Below is a small trained network, with its code and all its weights. Each question gives an input and a class and asks what happens when units are switched off, that is, made to give their printed mean instead of their output.

import numpy as np


def w(rows, s, z=0):
    codes = np.array(rows[::2]) - 128.0
    scale = np.full(codes.shape[1], s)
    scale[-1] = z or s
    return codes * scale


def norm(h):
    return h / np.sqrt((h * h).mean(-1, keepdims=True) + 1e-5)


def f(y):
    return y / 2 * (1 + np.tanh(0.7978845608 * (y + 0.044715 * y**3)))


def log_softmax(a):
    a = a - a.max(-1, keepdims=True)
    return a - np.log(np.exp(a).sum(-1, keepdims=True))


def net(x, mask):
    res = np.array(x, float).reshape(1, 8) / 4 @ E
    u = 0
    for l in range(2):
        y = f(norm(res) @ A[l][:, :-1].T + A[l][:, -1])
        res = res + np.where(mask[u : u + 11], y, B[l][:, -1]) @ B[l][:, :-1]
        u += 11
    return log_softmax(norm(res)[-1] @ U[:, :-1].T + U[:, -1])


A, B = {}, {}
E = w([
[128,128,127,126],'x0',
[126,128,128,128],'x1',
[99,2,106,97],'x2',
[117,132,230,82],'x3',
[129,127,128,130],'x4',
[15,124,148,138],'x5',
[127,128,129,130],'x6',
[129,129,127,128],'x7',
],0.0094)
A[0] = w([
[188,178,77,153,2],'0.n0',
[162,171,185,124,113],'0.n1',
[124,72,121,176,140],'0.n2',
[147,178,59,124,137],'0.n3',
[66,221,128,203,24],'0.n4',
[129,127,121,85,164],'0.n5',
[250,130,180,142,214],'0.n6',
[129,131,63,157,63],'0.n7',
[90,171,109,69,137],'0.n8',
[72,201,127,154,48],'0.n9',
[147,124,220,106,174],'0.n10',
],0.012,0.0065)
B[0] = w([
[94,248,103,157,146],'0.n0',
[93,233,137,121,172],'0.n1',
[142,126,88,55,158],'0.n2',
[163,137,117,141,168],'0.n3',
[255,27,119,164,175],'0.n4',
[167,82,85,158,152],'0.n5',
[33,141,23,54,255],'0.n6',
[150,144,189,89,139],'0.n7',
[166,94,134,175,141],'0.n8',
[180,67,173,209,154],'0.n9',
[170,148,244,35,214],'0.n10',
],0.0067,0.0077)
A[1] = w([
[154,143,229,152,42],'1.n0',
[124,125,170,149,120],'1.n1',
[138,34,133,142,72],'1.n2',
[72,81,188,63,18],'1.n3',
[55,150,51,170,124],'1.n4',
[59,125,81,151,144],'1.n5',
[175,80,132,224,104],'1.n6',
[156,147,249,160,2],'1.n7',
[164,166,158,39,134],'1.n8',
[45,93,152,146,195],'1.n9',
[91,239,128,116,131],'1.n10',
],0.013,0.0073)
B[1] = w([
[67,179,150,176,158],'1.n0',
[137,140,173,136,132],'1.n1',
[121,227,112,146,175],'1.n2',
[143,63,144,126,199],'1.n3',
[104,109,145,180,192],'1.n4',
[136,97,141,190,176],'1.n5',
[248,128,171,93,175],'1.n6',
[35,198,152,177,161],'1.n7',
[137,64,107,77,254],'1.n8',
[141,149,173,170,214],'1.n9',
[151,211,143,127,224],'1.n10',
],0.011,0.0057)
U = w([
[148,224,45,179,67],'0',
[139,202,139,16,99],'1',
[154,54,5,140,126],'2',
[123,32,125,21,190],'3',
[235,92,156,198,253],'4',
[81,193,243,147,111],'5',
[58,45,113,247,77],'6',
[86,34,249,124,67],'7',
],0.019,0.0029)

Each question gives the input, the list of numbers given to net, and the class t.
The units are the neurons (one row each of A and B). Each row of codes is followed by its name. A weight is (code - 128) times the scale printed after its matrix; where a second scale follows, it is the last column's (A, B and U).
mask holds one flag per neuron, layer by layer. A switched-off neuron (its flag False) gives its mean, the last column of its row in B, instead of its output. The means were averaged over made-up inputs and are rounded, as every weight is.
A unit's drop is (log p(t) with every unit on - log p(t) with that unit switched off) / (log p(t) with every unit on - log p(t) with every unit switched off).
The circuit of an input: a set's keep is (log p(t) with only the set's units on - log p(t) with every unit switched off) / (log p(t) with every unit on - log p(t) with every unit switched off). Starting from the 12 units with the biggest drops (on a tie, the unit counted first), units are removed one at a time, each time the one whose removal leaves the highest keep (on an exact tie, the one counted first), for as long as the keep stays at least 0.8.
circuit, biggest first: the units of the circuit, biggest drop first
unit that matters most: the unit with the biggest drop
k most important neurons: the k neurons with the biggest drops, biggest first
k most important neurons of layer l: the k neurons of layer l with the biggest drops, biggest first
drop of u: that unit's drop, to one decimal
input [-3,5,-3,6,0,0,8,-6], class 1: circuit, biggest first -> 1.n8, 1.n10
input [0,-1,-6,0,6,7,0,1], class 4: 2 most important neurons -> 0.n4, 1.n6
input [-6,-5,3,-8,-6,1,-7,-7], class 6: circuit, biggest first -> 1.n4
input [6,4,4,1,1,1,6,-2], class 7: 4 most important neurons -> 1.n9, 0.n4, 0.n10, 0.n6
input [5,-7,-8,0,-7,8,0,6], class 4: circuit, biggest first -> 0.n4, 0.n9
input [1,1,8,-8,-8,1,-7,-7], class 6: circuit, biggest first -> 1.n8, 1.n4
input [6,0,-2,0,2,-6,-3,3], class 0: circuit, biggest first -> 0.n10, 0.n0
input [0,-3,1,6,-4,-3,3,4], class 3: 2 most important neurons -> 1.n8, 0.n6
input [0,-5,5,0,5,8,-5,-4], class 6: circuit, biggest first -> 0.n10, 1.n5
input [8,-5,6,-1,5,-1,-3,-5], class 2: 3 most important neurons of layer 0 -> 0.n10, 0.n2, 0.n6
input [-5,4,-2,0,-2,-8,2,3], class 0: 3 most important neurons -> 0.n6, 0.n10, 0.n0
input [-5,1,6,-1,-5,-3,7,4], class 2: 2 most important neurons of layer 1 -> 1.n2, 1.n8
input [-6,-8,2,0,4,-1,-8,8], class 2: 2 most important neurons -> 0.n10, 0.n2
input [6,7,2,7,-7,-7,-1,2], class 3: unit that matters most -> 1.n8
input [-1,-1,6,-5,-5,2,8,-3], class 6: 2 most important neurons of layer 0 -> 0.n4, 0.n10
input [-4,-5,-2,-1,-3,-5,5,3], class 0: 2 most important neurons of layer 0 -> 0.n10, 0.n6
input [8,3,-5,-2,4,2,-4,-7], class 4: drop of 0.n4 -> 0.1
input [5,-3,2,0,-4,4,-6,1], class 6: drop of 1.n6 -> 0.1
input [-8,-2,2,1,5,-5,1,4], class 3: drop of 0.n10 -> -0.1
input [8,0,-1,-3,0,1,-8,0], class 4: unit that matters most -> 0.n6
